[128 = 0]
[146 144 127 130 125 129 114 121 128 127 134 119 129 128 124 133 126 122 134 135 129 126 136 133 129 123 124 127 128 125 120 178 132 122 128 178 124 126 120 130 127 125 129 125 113 124 127 138 129 130 107 71 125 124 138 114 133 106 107 135 122 130 123 118 134 111 138 133 123 114 120 119 130 124 134 130 126 127 129 143]	(24)
[150 128 125 122 122 124 124 115 123 129 143 135 120 122 126 128 102 123 137 131 122 119 134 134 127 123 122 127 125 141 123 171 125 116 119 168 122 118 114 113 130 131 112 125 117 129 125 142 126 117 110 73 126 113 148 104 132 144 110 140 108 124 118 133 123 110 131 124 134 119 124 116 132 128 121 121 136 127 127 131]	(35)
[149 148 123 128 126 123 111 121 127 127 122 123 123 132 131 132 128 133 153 134 131 127 130 143 123 123 123 133 127 126 126 141 123 125 129 230 122 125 129 139 127 129 129 124 111 128 121 134 128 130 103 73 120 122 148 105 139 124 118 138 128 128 129 124 129 109 128 133 116 123 124 128 129 122 136 132 145 133 127 121]	(24)
[149 144 116 124 125 145 115 111 126 129 136 132 122 126 129 148 118 123 142 141 123 120 139 136 127 121 115 124 127 135 118 201 120 117 145 161 122 127 112 142 126 120 123 133 113 129 123 133 132 140 120 76 122 118 141 90 136 97 111 140 125 129 123 131 129 110 144 132 120 109 110 119 130 118 120 120 134 129 129 145]	(24)
[149 147 120 123 128 135 120 122 131 123 147 123 119 133 133 127 123 131 167 129 118 127 135 145 126 126 134 136 131 124 124 157 113 127 118 255 123 128 123 131 127 127 133 129 110 129 115 145 124 134 140 73 119 115 187 106 137 136 126 144 129 127 119 125 129 107 118 134 117 122 127 122 132 113 136 133 143 139 124 126]	(24)
[157 141 112 122 122 134 117 107 126 130 130 138 116 128 130 143 104 133 147 137 126 119 135 141 122 121 117 128 125 135 121 176 111 114 141 201 119 120 112 143 126 124 121 129 109 132 119 135 133 133 126 77 117 113 155 87 140 131 121 145 122 125 127 136 120 106 133 134 123 118 116 126 130 123 119 121 141 130 128 130]	(35)
[150 149 126 124 130 133 115 122 125 125 131 112 117 129 128 125 143 137 161 120 128 133 134 147 114 126 127 132 133 120 123 175 126 134 127 255 126 141 128 165 125 117 147 123 112 117 128 130 128 130 145 77 117 135 183 116 138 115 133 134 141 132 138 118 131 101 113 136 107 127 113 121 128 110 148 141 147 142 125 127]	(35)
[149 142 115 124 129 147 116 112 127 129 130 134 121 126 130 145 128 128 146 135 127 124 137 137 125 128 113 122 129 136 116 200 121 123 143 196 123 132 115 156 127 120 130 136 117 127 123 126 132 140 149 72 122 125 140 94 135 96 111 135 134 133 129 134 128 112 138 132 115 113 111 120 127 117 124 124 131 130 128 128]	(35)
[150 135 130 127 125 126 132 122 126 124 139 138 123 114 127 126 102 125 140 123 121 123 131 129 125 120 116 124 131 150 119 185 138 126 115 197 124 125 111 125 130 128 115 127 122 126 127 133 124 115 134 62 127 121 143 117 131 140 96 143 122 125 122 137 125 110 121 122 127 115 121 112 131 135 123 124 134 129 127 122]	(35)
[148 131 119 120 126 138 127 119 124 127 142 139 116 124 130 131 110 129 149 128 118 124 132 142 123 126 119 124 129 142 122 172 119 127 124 214 124 127 116 132 128 129 119 132 122 127 126 131 121 123 112 71 128 119 149 109 133 137 110 138 126 127 122 141 123 112 127 118 129 118 117 116 129 121 123 124 142 130 125 126]	(35)
[149 151 128 128 119 125 116 124 123 125 135 123 127 130 127 130 119 125 135 135 123 126 131 137 130 123 127 131 130 120 124 160 129 125 122 233 118 122 124 124 127 130 128 115 106 128 120 142 121 124 163 67 122 118 158 113 142 126 118 144 114 127 120 121 132 110 127 137 119 117 123 122 132 125 133 130 137 133 127 138]	(24)
[148 141 119 124 120 141 120 116 136 127 147 128 122 132 131 135 108 126 156 137 116 119 136 139 130 124 136 137 127 126 124 152 109 115 129 255 121 118 116 117 126 124 122 129 111 134 114 149 128 138 136 70 117 107 174 103 135 140 122 148 117 123 113 124 124 111 126 137 129 116 128 122 134 119 124 122 142 134 128 110]	(24)
[149 133 129 127 116 136 118 122 133 131 132 126 127 129 127 130 109 124 162 122 117 120 134 149 124 117 121 133 127 131 128 137 126 119 130 255 116 126 119 133 123 121 123 121 116 120 127 130 120 119 187 70 123 124 174 97 135 142 120 135 120 125 121 124 118 112 118 125 124 118 116 119 132 116 125 125 161 134 132 139]	(35)
[149 135 123 123 127 126 129 119 122 124 139 141 118 121 130 130 109 126 137 131 124 122 130 132 126 121 120 122 130 142 121 178 131 128 122 170 123 125 116 129 131 129 116 127 121 127 125 131 126 119 128 71 126 122 139 113 133 131 105 141 124 125 128 141 129 112 126 119 125 116 121 117 130 133 123 124 133 130 125 119]	(35)
[146 136 114 122 127 145 122 112 129 130 146 134 119 127 131 143 115 120 147 141 120 117 141 134 129 125 125 127 125 135 120 183 113 117 138 202 125 129 114 128 128 119 118 136 117 132 120 139 135 141 96 77 121 115 142 102 128 111 122 139 121 126 124 131 129 114 141 129 125 113 121 122 131 120 115 119 132 129 128 119]	(35)
[148 137 127 130 126 122 122 121 121 130 133 125 130 123 124 129 123 122 134 130 128 125 133 124 129 124 119 127 125 140 126 158 136 122 123 80 130 123 126 115 130 131 123 127 121 130 125 135 130 124 144 70 128 125 122 114 129 122 117 133 111 130 125 124 128 119 136 129 131 124 128 120 130 134 128 126 125 124 129 123]	(24)

[128 136 124 122 131 94 140 109 114 123 128 127 118 124 146 142 151 123 110 132 108 129 126 154 140 124 134]	[70]
[125 69 144 141 140 141 113 111 177 133 123 135 124 111 1 113 178 137 123 92 141 143 132 142 125 129 142]	[65]
[131 77 101 117 116 109 117 101 125 142 142 127 154 101 122 131 111 73 134 116 102 160 116 99 122 123 86]	[70]
[131 117 140 132 128 146 124 124 136 127 135 118 156 97 47 111 128 134 141 110 110 149 126 99 142 135 99]	[70]
[131 149 165 134 146 137 137 143 163 126 115 123 111 147 149 127 162 145 112 109 146 96 129 159 126 128 157]	[65]
[130 80 159 134 131 140 115 112 164 130 132 123 144 103 11 107 156 113 142 104 118 151 128 123 144 133 98]	[70]
[136 137 150 130 132 153 135 147 143 124 128 111 142 106 151 106 121 142 129 115 114 112 128 100 138 132 112]	[70]
[131 153 104 121 115 100 126 110 97 136 147 126 120 118 181 82 91 103 137 178 101 107 144 190 126 118 137]	[70]
[135 173 147 124 134 116 155 126 123 115 125 106 139 102 156 117 145 143 102 123 86 116 122 130 163 128 125]	[70]
[130 114 139 126 130 135 131 118 142 133 128 118 164 112 93 141 140 93 125 85 123 167 107 82 124 137 81]	[70]
[127 112 116 134 136 146 117 126 116 125 141 140 149 92 85 123 128 122 138 117 122 155 133 108 124 125 110]	[70]
[131 109 141 139 140 174 112 151 137 132 133 136 136 111 93 91 130 126 145 109 144 131 144 127 105 133 119]	[65]
[131 105 147 136 136 177 114 148 156 129 128 127 152 108 80 130 131 136 150 78 133 152 125 75 111 142 101]	[70]
[132 166 165 131 142 140 149 132 128 112 125 106 165 92 50 134 149 151 110 93 93 148 114 78 171 137 101]	[70]
[132 171 126 129 137 131 138 129 108 115 128 130 143 114 157 138 125 150 128 104 113 137 122 119 135 133 114]	[70]
[130 119 161 128 146 122 135 138 150 123 115 126 104 133 146 134 167 130 106 124 123 105 132 158 137 120 159]	[65]
[135 193 125 124 124 126 145 136 115 122 131 113 140 115 211 113 102 143 122 130 104 105 126 124 135 129 122]	[70]
[126 129 133 136 147 153 115 154 129 116 130 141 105 112 127 87 159 165 138 158 124 112 157 167 129 123 162]	[65]
[132 179 143 115 120 72 154 116 109 121 134 101 113 114 148 110 131 127 88 176 59 85 135 179 167 118 153]	[70]
[130 131 102 129 133 133 119 133 104 116 143 144 133 87 155 131 130 141 134 128 102 138 137 123 130 121 117]	[70]
[139 222 138 121 128 133 163 156 119 117 121 100 150 124 255 150 109 151 96 94 98 102 109 81 131 136 117]	[70]
[130 130 122 128 129 101 127 110 112 131 138 137 97 129 153 89 132 124 130 181 122 94 149 216 137 114 165]	[65]
[129 129 145 140 145 176 123 165 140 115 128 132 135 97 98 97 159 158 118 120 132 122 142 106 125 133 123]	[65]
[124 90 157 132 142 122 127 109 162 123 118 121 116 122 52 145 173 140 109 106 118 129 130 131 145 125 156]	[65]
[123 71 139 133 136 120 115 117 152 131 124 139 111 131 64 145 159 118 129 116 137 140 133 148 123 123 146]	[65]
[134 103 148 130 128 129 126 127 157 139 131 121 123 124 115 102 139 102 124 127 130 111 131 150 123 127 122]	[65]
[131 111 112 128 123 132 118 112 131 135 141 129 139 106 120 102 118 111 146 126 121 138 131 133 118 128 106]	[70]
[133 179 110 122 114 121 127 132 100 123 147 128 132 104 194 101 92 123 147 173 100 104 144 144 130 121 112]	[70]
[130 156 129 121 138 88 149 115 112 123 125 128 107 134 186 137 160 117 102 136 108 112 123 177 146 118 151]	[65]
[132 195 137 122 136 96 153 124 97 108 131 116 107 112 187 111 135 166 107 172 82 87 139 181 175 115 162]	[65]
[125 85 139 135 142 137 117 133 162 128 120 142 116 131 82 159 159 138 126 91 145 137 130 121 114 127 145]	[65]
[126 79 143 134 132 130 119 121 163 134 124 128 126 128 68 141 149 112 127 99 139 139 126 118 117 131 128]	[65]
[128 157 191 130 151 131 164 138 182 113 94 81 141 131 106 175 190 174 70 45 100 122 98 64 170 143 156]	[65]
[132 194 128 120 121 94 149 131 118 126 127 116 113 137 216 136 118 134 101 137 98 89 130 160 121 128 148]	[65]
[127 65 156 127 129 118 125 101 158 140 129 110 142 110 5 114 154 90 113 117 110 147 119 116 154 128 118]	[70]
[132 131 106 125 117 137 125 130 111 124 142 130 153 88 116 135 96 135 140 121 104 146 123 74 130 129 84]	[70]
[131 138 144 131 134 124 126 132 151 128 125 131 97 136 147 107 153 140 130 144 133 86 144 183 131 123 163]	[65]
[134 124 153 130 124 150 128 134 144 127 131 108 148 105 98 94 118 140 136 134 115 121 129 108 151 133 107]	[70]
[123 91 144 131 136 115 126 94 166 143 116 112 125 146 48 125 149 118 120 84 133 140 119 138 131 136 161]	[65]
[134 168 123 131 140 136 135 137 100 119 132 141 127 119 184 112 124 144 131 129 129 126 135 160 122 126 124]	[65]
[132 135 177 133 145 137 137 132 140 115 124 120 122 112 64 102 162 148 122 129 112 118 132 148 167 127 136]	[65]
[129 178 117 124 122 103 131 133 120 125 131 125 93 135 221 121 113 147 122 161 111 76 148 176 127 119 174]	[65]
[130 111 122 122 115 118 129 101 127 134 135 112 166 112 95 130 121 87 131 112 117 167 108 88 136 135 69]	[70]
[128 117 150 124 124 115 134 110 151 138 121 107 138 134 78 142 141 104 116 99 121 138 112 108 134 137 121]	[70]
[127 83 144 133 138 132 115 126 153 125 128 137 122 111 54 134 157 127 136 110 124 141 135 132 131 126 130]	[65]
[137 181 185 126 142 121 159 143 158 111 109 101 112 133 175 136 175 160 91 111 103 79 120 141 168 131 150]	[65]
[132 164 128 125 139 111 143 122 91 115 133 133 119 114 158 105 127 147 124 156 104 113 138 182 152 119 139]	[65]
[121 48 117 131 129 104 111 84 143 149 132 142 102 149 83 109 137 82 148 138 150 148 136 201 112 119 159]	[65]
[131 126 154 126 147 111 135 137 142 118 120 130 95 126 151 126 171 136 109 141 109 92 139 180 156 113 163]	[65]
[133 120 150 130 123 152 131 145 140 124 131 107 148 101 95 98 114 149 127 143 111 116 133 97 150 131 102]	[70]
[136 131 155 132 143 166 130 162 149 123 127 117 143 102 143 109 132 142 125 96 114 116 131 90 127 133 118]	[65]

[133 127 125 133 135 133 122 128 129 123 131 130 124 145 151 129 130 127 126 146 126 131 127 127 124 126 128 126 134 126 132 123 119 130 128 127 127 124 138 126 128 129 126 128 126 127 107 131 133 126 125 133 128 126 131 123 127 125 126 135 128 128 127 124 128 128 127 126 127 113 129 129 127 124 125 126 127 127 135 131 126 127 125 136 135 126 136 129 131 127 115 126 130 127 135 130 122 132 121 129 128 127 132 132 137 127 126 128 129 121 129 126 129 128 122 134 129 128 123 122 127 133 126 129 131 124 126 129 131 130 140]	<58>
[148 115 121 137 155 168 111 128 128 103 130 128 129 139 190 128 119 137 134 158 136 135 123 120 119 117 132 162 151 115 137 122 111 132 122 116 140 124 182 123 132 132 134 128 123 127 139 125 152 116 115 138 120 127 130 99 132 132 136 142 121 121 129 116 131 125 125 125 128 112 136 135 121 111 134 118 138 122 155 130 124 139 127 195 178 115 177 130 140 125 84 127 137 123 151 131 114 139 114 133 127 136 138 123 148 130 114 128 127 134 134 118 136 125 125 154 124 127 128 102 127 174 103 143 122 171 120 119 138 135 159]	<55>
[125 128 132 125 122 122 134 126 126 128 126 125 127 131 111 126 127 124 130 126 131 126 128 128 130 131 129 136 122 129 120 134 130 132 126 120 126 134 133 132 126 128 131 128 128 129 135 117 129 129 135 117 126 130 126 124 135 131 132 121 124 131 128 132 138 129 127 132 129 128 129 133 127 129 132 127 128 127 128 134 130 128 129 136 116 124 117 130 125 125 133 128 121 128 123 127 138 124 129 128 128 127 130 127 122 129 130 126 125 129 139 130 127 128 133 126 123 129 130 131 130 129 131 131 124 134 128 126 130 126 142]	<58>
[128 125 124 131 147 139 124 131 129 116 131 131 124 132 148 131 126 125 123 137 125 131 127 130 124 125 128 135 126 124 133 122 123 130 130 136 131 123 136 123 130 129 116 128 127 126 116 133 130 125 122 136 128 124 132 130 128 125 128 134 130 125 127 123 129 126 129 123 127 120 128 131 126 124 125 125 133 127 130 129 124 152 127 132 146 131 160 128 133 127 121 128 133 126 138 129 119 131 122 129 128 130 119 134 132 128 126 130 132 129 124 124 131 129 130 134 129 127 123 123 126 142 120 132 132 133 126 140 130 131 138]	<58>
[156 118 123 135 161 160 117 129 129 107 130 131 127 142 173 134 117 141 124 152 133 133 124 120 124 123 131 150 145 117 135 120 107 131 127 126 138 118 170 121 130 134 135 128 127 123 131 134 151 117 124 144 124 125 133 107 105 129 132 133 125 123 128 114 112 124 127 125 128 119 133 133 119 113 128 118 135 123 146 128 123 148 121 177 180 122 173 128 142 128 98 128 138 124 150 130 108 140 119 129 126 133 136 128 144 130 117 130 130 136 133 116 138 123 112 153 126 127 127 107 126 158 108 143 122 144 119 118 139 133 149]	<55>
[177 105 120 140 172 167 112 125 130 86 126 126 124 149 222 130 114 153 134 152 145 138 120 115 114 113 135 185 160 109 125 124 107 123 122 109 146 126 193 122 137 135 134 128 122 122 161 124 159 110 121 126 111 127 128 84 99 137 139 141 115 119 129 115 112 120 124 122 130 120 140 132 116 105 135 112 149 119 151 136 125 162 123 218 202 110 196 130 142 125 74 127 142 121 163 129 106 142 106 131 125 139 138 121 157 133 111 129 124 139 134 113 143 114 129 164 116 129 134 97 127 169 97 148 125 159 115 105 147 132 180]	<55>
[154 120 122 136 171 155 116 132 131 108 131 130 127 129 183 132 121 138 117 144 137 138 124 122 120 120 130 139 147 118 138 117 111 129 128 132 137 119 161 120 130 134 125 128 127 124 123 136 141 117 121 142 121 124 133 112 125 126 130 138 127 124 128 116 123 124 128 123 127 159 133 128 121 116 127 121 134 125 139 130 123 153 125 158 185 124 178 129 144 128 96 128 139 125 151 127 103 138 113 129 126 135 132 123 145 130 123 129 131 131 131 119 138 126 124 146 126 127 126 111 125 157 101 134 126 161 120 119 137 129 136]	<55>
[124 122 123 131 133 144 124 121 123 115 129 128 131 151 155 123 125 118 132 148 127 137 125 126 124 120 130 140 137 120 127 119 115 130 122 115 131 127 155 129 137 127 127 128 124 129 131 129 141 120 120 135 124 125 128 122 120 132 124 136 124 122 126 122 133 127 124 132 127 116 133 132 127 123 136 128 121 125 131 127 129 138 124 143 158 117 149 131 130 122 114 126 133 125 138 130 128 133 127 131 132 132 150 127 114 128 115 124 121 131 133 124 130 126 117 137 127 128 129 113 130 139 115 133 125 140 124 135 133 134 144]	<58>
[126 124 124 133 133 142 122 126 125 117 130 129 130 139 152 129 125 126 116 135 124 131 126 125 126 124 130 139 140 124 133 121 120 122 125 127 132 122 140 127 130 129 127 128 127 128 129 132 136 122 124 142 127 125 131 127 117 129 123 130 127 124 128 123 125 129 126 129 126 106 135 134 126 121 130 124 121 127 128 133 125 134 124 146 149 125 146 131 133 126 106 128 133 126 138 130 117 132 124 132 127 131 135 128 127 128 122 128 123 131 127 123 131 129 128 135 127 127 124 117 127 133 118 132 121 138 125 128 133 122 130]	<58>
[176 120 142 108 156 86 126 140 147 155 107 117 132 89 105 143 133 178 140 65 175 119 131 118 132 140 128 167 102 135 95 165 151 127 141 124 125 153 119 127 146 139 136 128 134 122 201 91 118 141 161 53 109 146 108 82 127 157 191 101 101 139 144 143 102 116 134 114 141 214 128 102 121 120 109 141 181 132 149 126 133 118 146 134 105 132 97 117 126 145 157 137 102 132 102 123 145 114 130 113 117 133 97 104 136 141 155 136 140 137 116 124 133 107 154 169 91 136 160 154 129 140 147 135 130 101 129 90 128 98 151]	<58>
[132 129 137 114 160 92 127 141 141 155 113 130 129 84 109 144 133 172 135 80 156 118 131 124 138 140 126 133 111 139 112 151 144 138 143 139 126 151 99 124 147 136 133 128 136 122 156 110 113 140 148 87 119 134 119 101 145 139 164 111 119 139 142 138 113 118 135 108 136 182 125 109 124 130 109 142 160 131 133 126 129 120 143 136 114 141 101 117 127 144 165 137 109 132 111 122 134 118 129 115 119 132 99 112 137 136 153 136 130 129 119 126 132 119 148 142 106 132 146 154 125 146 142 129 127 110 131 103 123 106 145]	<58>
[129 125 125 133 134 148 124 131 129 114 129 130 118 143 128 129 125 125 130 143 122 131 128 126 145 126 128 129 137 128 135 123 121 120 127 130 133 123 135 126 125 129 126 128 128 126 124 133 134 124 124 133 126 129 131 131 138 125 128 132 129 127 128 123 129 127 129 125 127 117 128 129 125 123 126 121 128 127 137 127 125 139 130 155 141 130 145 128 131 128 110 127 127 126 130 128 123 132 125 131 128 128 132 131 136 127 124 128 113 131 127 125 131 131 119 131 130 127 124 119 126 139 122 129 126 127 127 128 131 130 159]	<58>
[151 109 117 137 204 176 106 138 137 84 127 131 122 129 222 139 115 159 126 148 148 138 121 112 117 118 133 169 152 111 133 120 103 125 131 128 145 116 193 112 137 140 137 128 125 119 129 129 152 116 121 133 113 125 131 85 110 130 158 142 129 123 136 109 104 115 129 115 129 117 138 126 112 105 120 118 164 120 157 127 118 171 127 211 212 124 203 124 149 133 79 132 142 121 170 128 91 148 100 130 123 140 130 126 163 134 125 132 135 136 125 110 147 118 118 176 113 128 130 100 123 180 87 147 121 151 114 110 147 128 193]	<55>
